Below are the code and all the weights of a small trained network. Each question names an input and a class and asks about switching units off, where a switched-off unit gives its printed mean instead of its output.

import numpy as np


def w(rows, s, z=0):
    codes = np.array(rows[::2]) - 128.0
    scale = np.full(codes.shape[1], s)
    scale[-1] = z or s
    return codes * scale


def norm(h):
    return h / np.sqrt((h * h).mean(-1, keepdims=True) + 1e-5)


def f(y):
    return np.maximum(y, 0)


def log_softmax(a):
    a = a - a.max(-1, keepdims=True)
    return a - np.log(np.exp(a).sum(-1, keepdims=True))


def net(x, mask):
    res = np.array(x, float).reshape(1, 8) / 4 @ E
    u = 0
    for l in range(4):
        y = f(norm(res) @ A[l][:, :-1].T + A[l][:, -1])
        res = res + np.where(mask[u : u + 16], y, B[l][:, -1]) @ B[l][:, :-1]
        u += 16
    return log_softmax(norm(res)[-1] @ U[:, :-1].T + U[:, -1])


A, B = {}, {}
E = w([
[170,132,197,70,207,139,157,177,118],'x0',
[76,122,141,231,230,184,93,141,121],'x1',
[98,86,107,111,78,254,215,157,40],'x2',
[197,230,179,218,97,198,209,90,181],'x3',
[100,126,193,164,118,43,161,83,27],'x4',
[31,98,180,175,76,77,172,244,218],'x5',
[121,168,74,113,157,103,159,139,136],'x6',
[131,128,123,129,129,127,129,132,127],'x7',
],0.0049)
A[0] = w([
[140,169,92,113,113,139,117,62,114,78],'0.n1',
[59,199,141,81,145,118,206,112,93,131],'0.n2',
[125,156,254,114,206,129,155,181,97,111],'0.n3',
[147,41,157,94,193,112,155,187,118,170],'0.n4',
[152,164,142,112,86,153,122,105,113,100],'0.n5',
[186,129,124,124,94,46,186,131,80,113],'0.n6',
[142,78,101,94,167,61,87,184,83,96],'0.n7',
[154,185,191,65,163,138,140,156,129,151],'0.n8',
[60,164,53,173,55,81,136,70,132,165],'0.n9',
[111,216,59,94,211,89,213,177,133,149],'0.n10',
[166,122,153,63,129,97,178,140,116,112],'0.n11',
[107,185,175,186,145,90,120,127,38,88],'0.n12',
[115,96,182,120,235,37,115,80,179,52],'0.n13',
[120,149,112,143,181,154,101,105,96,96],'0.n14',
[186,79,218,133,79,153,79,155,120,95],'0.n15',
[147,70,233,124,84,176,36,117,138,252],'0.n16',
],0.0061,0.0036)
B[0] = w([
[149,125,145,156,140,147,81,123,94,172],'0.n1',
[138,67,115,146,163,159,155,136,157,183],'0.n2',
[194,49,159,155,113,124,129,136,114,231],'0.n3',
[71,87,98,146,54,125,81,103,140,225],'0.n4',
[97,157,168,139,145,173,144,149,134,163],'0.n5',
[100,145,137,54,144,121,148,66,160,192],'0.n6',
[71,100,75,168,128,149,86,35,130,205],'0.n7',
[174,32,121,221,50,164,15,91,137,200],'0.n8',
[179,38,163,171,106,166,115,88,126,228],'0.n9',
[178,70,73,137,144,120,177,83,155,207],'0.n10',
[130,101,149,139,38,135,141,99,126,175],'0.n11',
[93,101,152,73,165,90,211,25,167,195],'0.n12',
[126,164,79,165,96,75,141,150,104,211],'0.n13',
[158,119,194,75,102,146,97,100,113,172],'0.n14',
[127,104,40,158,127,119,212,100,182,164],'0.n15',
[167,145,2,91,206,77,200,116,153,254],'0.n16',
],0.0058,0.0043)
A[1] = w([
[67,102,121,85,96,147,123,213,159,193],'1.n1',
[60,93,46,30,159,133,88,81,94,154],'1.n2',
[75,132,176,229,192,139,52,171,100,158],'1.n3',
[30,126,58,235,71,131,111,16,131,143],'1.n4',
[76,75,135,181,196,239,133,193,48,176],'1.n5',
[150,162,150,68,37,113,109,139,124,2],'1.n6',
[139,190,174,55,176,123,115,92,207,102],'1.n7',
[132,176,184,111,147,126,110,195,86,73],'1.n8',
[149,224,149,118,182,32,96,170,180,113],'1.n9',
[193,185,125,152,160,110,159,142,157,116],'1.n10',
[113,116,206,204,253,92,130,128,67,118],'1.n11',
[45,178,204,140,105,99,195,221,229,53],'1.n12',
[142,151,117,49,162,136,152,146,118,124],'1.n13',
[44,99,124,212,181,162,162,105,60,145],'1.n14',
[135,135,56,177,247,159,104,192,139,172],'1.n15',
[224,236,102,84,186,156,183,154,232,144],'1.n16',
],0.006,0.0025)
B[1] = w([
[154,208,129,127,158,168,145,116,69,174],'1.n1',
[87,164,138,184,137,183,147,123,150,219],'1.n2',
[155,130,193,18,59,97,80,54,146,170],'1.n3',
[218,22,150,104,149,115,132,183,154,255],'1.n4',
[165,145,78,108,11,106,147,134,114,190],'1.n5',
[170,179,147,50,49,139,102,105,171,134],'1.n6',
[116,144,86,177,125,133,75,156,116,143],'1.n7',
[139,146,127,85,159,190,156,195,149,128],'1.n8',
[232,147,63,141,40,88,109,124,69,153],'1.n9',
[106,121,55,176,86,112,167,115,154,157],'1.n10',
[131,134,107,40,1,131,94,95,185,175],'1.n11',
[113,170,188,67,204,109,97,170,91,163],'1.n12',
[154,119,154,205,83,122,138,135,142,135],'1.n13',
[133,148,133,82,104,108,182,104,114,195],'1.n14',
[142,123,122,50,57,90,168,93,186,190],'1.n15',
[41,109,134,140,148,154,138,106,117,175],'1.n16',
],0.0054,0.0068)
A[2] = w([
[140,189,130,117,164,148,92,113,72,118],'2.n1',
[166,169,89,111,106,156,98,90,79,84],'2.n2',
[50,101,188,162,159,87,210,139,123,152],'2.n3',
[58,156,117,99,116,169,189,164,45,8],'2.n4',
[162,128,47,143,147,123,198,77,117,226],'2.n5',
[212,49,160,99,161,133,95,187,135,120],'2.n6',
[134,180,201,134,144,148,167,114,107,81],'2.n7',
[159,110,135,188,165,97,20,109,152,144],'2.n8',
[183,112,89,72,36,102,160,106,122,82],'2.n9',
[42,125,166,122,118,100,133,87,103,42],'2.n10',
[118,88,110,81,94,113,37,143,56,139],'2.n11',
[87,95,104,102,138,114,151,85,170,158],'2.n12',
[208,212,217,216,136,111,174,121,169,142],'2.n13',
[160,176,188,133,112,164,127,92,124,146],'2.n14',
[46,95,84,81,167,56,45,159,83,109],'2.n15',
[60,133,168,132,106,76,121,255,137,82],'2.n16',
],0.008,0.0017)
B[2] = w([
[126,206,150,75,202,198,69,146,102,135],'2.n1',
[147,145,172,152,204,103,133,130,134,164],'2.n2',
[112,131,141,103,139,148,163,135,61,153],'2.n3',
[192,114,85,128,80,85,93,104,114,144],'2.n4',
[108,101,137,144,138,108,130,179,106,220],'2.n5',
[94,134,161,199,133,126,89,168,117,168],'2.n6',
[99,55,90,142,131,127,102,124,160,138],'2.n7',
[151,137,122,103,67,96,182,169,97,177],'2.n8',
[96,94,198,115,147,123,107,131,177,254],'2.n9',
[102,138,137,107,167,117,131,90,154,138],'2.n10',
[112,147,138,188,112,179,109,79,154,168],'2.n11',
[123,148,108,131,183,160,191,131,116,195],'2.n12',
[2,94,43,171,65,172,99,97,75,177],'2.n13',
[63,100,99,129,166,145,119,92,136,155],'2.n14',
[60,159,80,197,72,211,134,91,106,162],'2.n15',
[66,166,218,124,209,155,79,144,56,146],'2.n16',
],0.0065,0.01)
A[3] = w([
[165,117,168,181,162,158,141,149,144,52],'3.n1',
[116,109,191,87,109,175,129,213,46,121],'3.n2',
[144,159,157,103,92,156,195,64,208,150],'3.n3',
[223,80,85,169,176,136,91,44,67,200],'3.n4',
[60,84,116,140,67,100,146,226,161,207],'3.n5',
[70,145,204,207,97,98,172,169,94,196],'3.n6',
[88,145,85,89,125,208,76,253,215,172],'3.n7',
[205,185,64,142,124,225,93,211,225,144],'3.n8',
[45,76,135,150,108,115,100,142,187,161],'3.n9',
[87,87,158,24,142,143,59,71,192,190],'3.n10',
[67,107,118,143,184,71,211,89,173,205],'3.n11',
[139,98,117,96,103,219,224,133,83,203],'3.n12',
[144,48,118,149,110,145,148,153,92,191],'3.n13',
[100,196,108,169,138,2,88,147,158,168],'3.n14',
[160,105,36,142,239,132,181,118,134,252],'3.n15',
[176,179,182,155,192,126,46,105,35,124],'3.n16',
],0.0068,0.0021)
B[3] = w([
[112,97,73,117,150,119,147,150,158,140],'3.n1',
[221,145,122,123,131,130,67,123,104,162],'3.n2',
[105,182,90,87,112,118,116,165,137,194],'3.n3',
[103,153,198,118,134,143,117,207,151,220],'3.n4',
[127,208,163,149,151,132,92,145,101,255],'3.n5',
[122,135,149,79,219,191,60,80,138,194],'3.n6',
[142,88,176,150,182,115,194,70,80,193],'3.n7',
[84,16,205,63,142,24,134,29,52,176],'3.n8',
[158,133,136,108,144,181,149,139,172,254],'3.n9',
[151,235,113,146,100,110,209,148,207,216],'3.n10',
[170,127,84,84,167,142,146,187,102,231],'3.n11',
[161,180,61,153,109,41,45,89,141,234],'3.n12',
[123,162,122,181,175,87,99,202,156,229],'3.n13',
[222,130,90,142,103,151,132,139,2,168],'3.n14',
[86,169,148,127,100,136,154,210,95,189],'3.n15',
[112,113,147,98,155,160,101,192,107,147],'3.n16',
],0.0065,0.0074)
U = w([
[38,134,59,186,80,227,120,61,102,143],'0',
[132,209,247,86,172,193,69,134,63,115],'1',
[222,117,94,142,10,83,71,116,41,117],'2',
[97,38,184,61,159,83,219,31,87,87],'3',
[132,146,148,153,134,120,141,150,145,254],'4',
[141,182,159,79,57,141,175,110,195,94],'5',
[145,39,214,183,94,152,85,132,163,62],'6',
[134,123,101,139,147,120,170,200,115,76],'7',
],0.013,0.0069)

Each question gives the input, the list of numbers given to net, and the class t.
The units are the neurons (one row each of A and B). Each row of codes is followed by its name. A weight is (code - 128) times the scale printed after its matrix; where a second scale follows, it is the last column's (A, B and U).
mask holds one flag per neuron, layer by layer. A switched-off neuron (its flag False) gives its mean, the last column of its row in B, instead of its output. The means were averaged over made-up inputs and are rounded, as every weight is.
A unit's drop is (log p(t) with every unit on - log p(t) with that unit switched off) / (log p(t) with every unit on - log p(t) with every unit switched off).
The circuit of an input: a set's keep is (log p(t) with only the set's units on - log p(t) with every unit switched off) / (log p(t) with every unit on - log p(t) with every unit switched off). Starting from the 12 units with the biggest drops (on a tie, the unit counted first), units are removed one at a time, each time the one whose removal leaves the highest keep (on an exact tie, the one counted first), for as long as the keep stays at least 0.8.
units of the circuit, in order: the units of the circuit, biggest drop first
top k neurons: the k neurons with the biggest drops, biggest first
top k neurons in layer l: the k neurons of layer l with the biggest drops, biggest first
input [0,6,5,-8,6,-2,8,1], class 0: units of the circuit, in order : [2.n15]
input [8,-7,5,-1,-8,-2,2,8], class 3: units of the circuit, in order : [3.n8, 3.n7]
input [3,0,8,7,-7,-3,-6,-1], class 2: units of the circuit, in order : [3.n12, 3.n8]
input [7,0,-3,0,-2,4,-2,1], class 6: top 2 neurons : [0.n8, 0.n4]
input [6,3,1,-1,3,5,-8,6], class 7: top 2 neurons : [0.n16, 0.n15]
input [-4,-3,-8,-3,-5,7,4,-5], class 2: units of the circuit, in order : [3.n14, 1.n9]
input [3,7,5,0,-1,8,-2,5], class 1: units of the circuit, in order : [2.n16, 1.n12]
input [-3,-5,4,7,-8,1,-3,3], class 3: units of the circuit, in order : [3.n8, 3.n7, 3.n10]
input [-4,8,2,5,-5,-8,8,2], class 1: top 2 neurons in layer 3 : [3.n4, 3.n8]
input [7,-7,-3,2,-1,8,-7,-7], class 1: units of the circuit, in order : [1.n12, 2.n16]
input [8,7,-2,4,-3,-7,-7,8], class 4: top 2 neurons in layer 1 : [1.n15, 1.n4]
input [-5,3,-8,7,7,-3,5,8], class 2: top 2 neurons in layer 1 : [1.n2, 1.n9]
input [-6,0,-4,6,0,-3,0,1], class 0: top 3 neurons in layer 0 : [0.n4, 0.n8, 0.n7]
input [0,7,-3,-1,-6,-6,-6,1], class 5: units of the circuit, in order : [1.n15, 3.n10]
input [7,3,4,-1,4,6,3,5], class 6: top 2 neurons : [0.n3, 0.n8]
input [8,4,-7,5,-7,-5,2,0], class 6: top 2 neurons in layer 0 : [0.n8, 0.n3]
input [5,0,-4,2,8,-4,1,-6], class 3: units of the circuit, in order : [0.n12]
input [-3,7,0,0,-8,8,5,3], class 1: top 2 neurons : [2.n16, 1.n12]
input [-3,-2,7,5,-4,6,4,-6], class 2: top 2 neurons in layer 3 : [3.n12, 3.n4]
input [-8,5,-2,0,-6,-4,-5,-6], class 6: units of the circuit, in order : [1.n4]
input [-4,-1,6,5,-6,2,8,1], class 7: top 2 neurons in layer 0 : [0.n10, 0.n8]
input [3,8,1,6,-8,3,-4,-1], class 3: top 2 neurons : [3.n8, 3.n7]
input [0,-8,3,-5,1,1,4,3], class 5: top 2 neurons : [0.n16, 0.n11]
input [1,3,0,7,3,-6,4,5], class 0: top 2 neurons : [2.n13, 0.n16]
input [-2,-6,2,-6,-3,1,0,1], class 0: units of the circuit, in order : [0.n7, 2.n11]
input [2,3,1,4,-5,-2,-4,5], class 3: units of the circuit, in order : [3.n8, 3.n7, 0.n9]
input [7,0,-1,3,7,-4,-2,4], class 3: units of the circuit, in order : [0.n12]
input [0,1,6,0,8,7,5,-1], class 3: top 3 neurons : [0.n12, 1.n14, 3.n4]
input [0,6,6,2,2,-4,4,-3], class 2: top 2 neurons in layer 1 : [1.n5, 1.n3]
input [7,0,-8,-5,3,7,6,1], class 2: top 3 neurons : [0.n13, 3.n14, 1.n9]
